Below is a small trained network, with its code and all its weights. Each question gives an input and a target symbol and asks what happens when units are switched off, that is, made to give their printed mean instead of their output.

import numpy as np


def w(rows, s, z=0):
    codes = np.array(rows[::2]) - 128.0
    scale = np.full(codes.shape[1], s)
    scale[-1] = z or s
    return codes * scale


def norm(h):
    return h / np.sqrt((h * h).mean(-1, keepdims=True) + 1e-5)


def softmax(a):
    e = np.exp(a - a.max(-1, keepdims=True))
    return e / e.sum(-1, keepdims=True)


def log_softmax(a):
    a = a - a.max(-1, keepdims=True)
    return a - np.log(np.exp(a).sum(-1, keepdims=True))


def net(x, mask):
    ids = ['αδθμξσ'.index(c) for c in x.split()]
    T = len(ids)
    res = E[ids] + P[:T]
    u = 0
    for l in range(2):
        r = norm(res)
        for j in range(3):
            rows = slice(3 * j, 3 * j + 3)
            q, k, v = (r @ M[l][rows].T for M in (Q, K, V))
            z = softmax(np.where(np.tri(T) > 0, q @ k.T / 3**0.5, -1e9)) @ v
            o = O[l][rows]
            res = res + np.where(mask[u + j], z, o[:, -1]) @ o[:, :-1]
        u += 3
    return log_softmax(norm(res)[-1] @ U[:, :-1].T + U[:, -1])


Q, K, V, O = {}, {}, {}, {}
E = w([
[63,112,85,125,120,190,119,60,153],'α',
[124,97,58,216,144,159,58,150,164],'δ',
[198,99,96,151,71,144,153,138,254],'θ',
[93,74,111,149,150,131,117,124,55],'μ',
[118,169,209,119,102,153,48,78,133],'ξ',
[54,145,192,85,222,228,124,130,117],'σ',
],0.0063)
P = w([
[180,76,130,96,175,78,55,193,186],'0',
[242,35,139,152,164,153,110,3,117],'1',
[110,95,186,156,162,54,185,153,186],'2',
[181,186,101,121,190,72,107,95,142],'3',
[115,59,187,175,8,194,149,161,87],'4',
[87,161,133,150,68,54,247,152,102],'5',
[133,220,98,127,147,94,104,105,69],'6',
],0.005)
Q[0] = w([
[126,123,75,115,173,191,101,91,89],'0.h1',
[148,237,154,122,166,104,2,92,77],'0.h1',
[128,104,149,65,87,112,180,67,170],'0.h1',
[101,135,167,89,144,28,169,146,200],'0.h2',
[189,184,113,89,166,68,89,186,129],'0.h2',
[114,98,159,168,119,92,139,191,105],'0.h2',
[145,39,108,167,150,99,159,134,142],'0.h3',
[118,148,68,176,142,32,139,159,106],'0.h3',
[86,94,136,121,69,83,193,196,111],'0.h3',
],0.0082)
K[0] = w([
[7,143,102,111,125,139,130,116,95],'0.h1',
[103,170,143,124,98,130,86,40,114],'0.h1',
[183,103,112,55,190,130,151,137,124],'0.h1',
[111,128,119,137,151,96,90,128,62],'0.h2',
[171,139,110,81,170,53,125,139,127],'0.h2',
[88,110,145,123,121,99,120,175,125],'0.h2',
[89,114,118,165,129,108,152,110,172],'0.h3',
[48,110,112,133,77,69,163,160,108],'0.h3',
[133,92,160,176,165,73,145,179,120],'0.h3',
],0.011)
V[0] = w([
[136,158,203,157,90,103,87,157,69],'0.h1',
[132,115,126,127,54,158,189,135,112],'0.h1',
[178,177,197,80,97,45,55,113,187],'0.h1',
[121,108,89,53,73,131,121,187,133],'0.h2',
[108,150,83,34,160,98,3,132,166],'0.h2',
[168,118,195,139,171,83,130,155,115],'0.h2',
[99,130,207,182,158,100,178,202,146],'0.h3',
[179,179,89,141,117,156,96,176,122],'0.h3',
[18,178,144,137,107,181,101,153,249],'0.h3',
],0.0046)
O[0] = w([
[111,147,119,86,204,69,136,85,203,21],'0.h1',
[114,135,168,79,120,142,142,50,161,2],'0.h1',
[3,80,142,177,127,52,143,140,161,158],'0.h1',
[173,103,106,125,199,161,142,116,147,67],'0.h2',
[168,209,127,36,134,165,199,43,133,170],'0.h2',
[168,85,174,112,48,168,143,150,48,87],'0.h2',
[110,151,152,224,128,66,161,104,148,58],'0.h3',
[150,129,153,147,177,147,157,155,71,51],'0.h3',
[164,194,100,114,140,109,126,48,53,192],'0.h3',
],0.0044,0.0025)
Q[1] = w([
[97,151,61,122,130,168,92,1,146],'1.h1',
[109,57,223,85,106,138,88,87,93],'1.h1',
[194,183,112,114,195,88,92,185,115],'1.h1',
[84,213,236,96,138,71,103,124,136],'1.h2',
[39,90,185,59,201,172,131,173,107],'1.h2',
[68,149,63,96,161,133,222,133,116],'1.h2',
[153,169,105,96,194,118,166,115,126],'1.h3',
[124,113,180,110,122,164,110,158,138],'1.h3',
[93,206,125,138,134,64,181,211,107],'1.h3',
],0.0088)
K[1] = w([
[89,212,101,91,104,123,148,100,99],'1.h1',
[118,98,213,110,147,138,119,102,93],'1.h1',
[184,141,140,123,103,94,174,161,173],'1.h1',
[51,108,230,122,156,96,80,97,117],'1.h2',
[102,147,166,81,245,191,93,154,89],'1.h2',
[131,125,140,113,101,172,141,109,58],'1.h2',
[103,103,55,130,181,137,159,131,100],'1.h3',
[108,136,144,159,100,108,190,155,160],'1.h3',
[50,107,153,151,138,182,76,160,57],'1.h3',
],0.011)
V[1] = w([
[124,184,29,171,94,76,150,208,182],'1.h1',
[74,128,159,110,64,107,237,167,143],'1.h1',
[239,171,123,154,11,121,192,37,175],'1.h1',
[139,211,185,2,206,109,149,90,117],'1.h2',
[115,78,176,176,227,103,61,85,54],'1.h2',
[225,62,129,109,126,181,113,112,167],'1.h2',
[116,113,131,15,211,148,132,172,53],'1.h3',
[83,90,70,75,144,203,170,181,166],'1.h3',
[47,131,191,151,42,236,104,103,219],'1.h3',
],0.0038)
O[1] = w([
[59,101,217,158,117,68,132,138,171,55],'1.h1',
[166,159,150,134,233,100,85,135,199,1],'1.h1',
[138,126,144,149,185,151,101,253,130,129],'1.h1',
[112,96,124,232,78,85,129,135,151,76],'1.h2',
[124,144,60,89,95,124,126,154,191,127],'1.h2',
[117,223,132,164,132,135,115,128,94,227],'1.h2',
[130,107,199,129,155,98,151,181,148,128],'1.h3',
[87,123,132,75,131,61,128,141,163,159],'1.h3',
[172,154,76,64,118,111,104,128,60,182],'1.h3',
],0.0052,0.0027)
U = w([
[84,157,93,126,157,45,105,43,183,150],'α',
[145,194,167,170,200,118,102,203,141,229],'δ',
[161,190,190,176,117,146,234,52,141,53],'θ',
[114,3,106,217,51,180,77,201,119,4],'μ',
[196,179,100,59,135,186,98,75,58,204],'ξ',
[109,80,175,11,159,130,186,160,109,89],'σ',
],0.0059,0.0026)

Each question gives the input, a string of symbols that net reads in full, and the target symbol t.
The units are the heads (3 rows each of Q, K, V and O). Each row of codes is followed by its name. A weight is (code - 128) times the scale printed after its matrix; where a second scale follows, it is the last column's (O and U).
mask holds one flag per head, layer by layer. A switched-off head (its flag False) gives its mean, the last column of its rows in O, instead of its output. The means were averaged over made-up inputs and are rounded, as every weight is.
A unit's drop is (log p(t) with every unit on - log p(t) with that unit switched off) / (log p(t) with every unit on - log p(t) with every unit switched off).
The circuit of an input: a set's keep is (log p(t) with only the set's units on - log p(t) with every unit switched off) / (log p(t) with every unit on - log p(t) with every unit switched off). Starting from all 6 units, units are removed one at a time, each time the one whose removal leaves the highest keep (on an exact tie, the one counted first), for as long as the keep stays at least 0.8.
circuit, biggest first: the units of the circuit, biggest drop first
most important unit: the unit with the biggest drop
which heads matter: for each layer, one digit per head in row order, 1 if its drop is at least 0.15 and else 0, layers parted by /
drop of u: that unit's drop, to one decimal
input μ μ μ σ σ, target μ: which heads matter -> 010 / 010
input δ θ δ μ, target δ: most important unit -> 1.h3
input θ α θ θ, target δ: which heads matter -> 000 / 110
input σ μ σ, target μ: circuit, biggest first -> 1.h2; 0.h2
input α ξ θ σ δ, target ξ: circuit, biggest first -> 0.h1; 1.h3
input α θ δ, target δ: which heads matter -> 001 / 110
input θ σ α α μ ξ δ, target α: which heads matter -> 100 / 000
input α ξ θ, target θ: circuit, biggest first -> 1.h2; 0.h2
input μ α θ, target θ: which heads matter -> 011 / 010
input σ ξ μ ξ δ α, target α: which heads matter -> 111 / 110
input θ μ ξ, target ξ: which heads matter -> 000 / 101
input θ ξ ξ μ, target α: which heads matter -> 100 / 000
input ξ θ δ μ, target δ: circuit, biggest first -> 1.h1; 1.h3
input ξ μ σ σ, target α: circuit, biggest first -> 0.h1; 1.h2
input μ σ α ξ δ, target ξ: which heads matter -> 100 / 010
input μ σ μ μ, target σ: circuit, biggest first -> 0.h3; 1.h2
input α α θ σ, target δ: most important unit -> 1.h1
input α μ α, target μ: circuit, biggest first -> 0.h2; 0.h1
input α ξ α, target ξ: circuit, biggest first -> 0.h1; 1.h2
input μ ξ μ, target ξ: which heads matter -> 110 / 111
input α σ δ α μ α, target μ: circuit, biggest first -> 0.h2
input α θ ξ α μ, target ξ: which heads matter -> 100 / 101
input δ ξ μ δ ξ δ ξ, target α: which heads matter -> 100 / 010
input α σ α, target σ: which heads matter -> 111 / 111
input α α δ, target δ: which heads matter -> 111 / 110
input α α ξ μ, target α: drop of 1.h2 -> 0.3
input ξ ξ ξ μ θ, target ξ: drop of 0.h1 -> 0.2
input σ θ δ σ, target δ: most important unit -> 0.h1
input α μ α θ, target δ: drop of 1.h3 -> 0.0
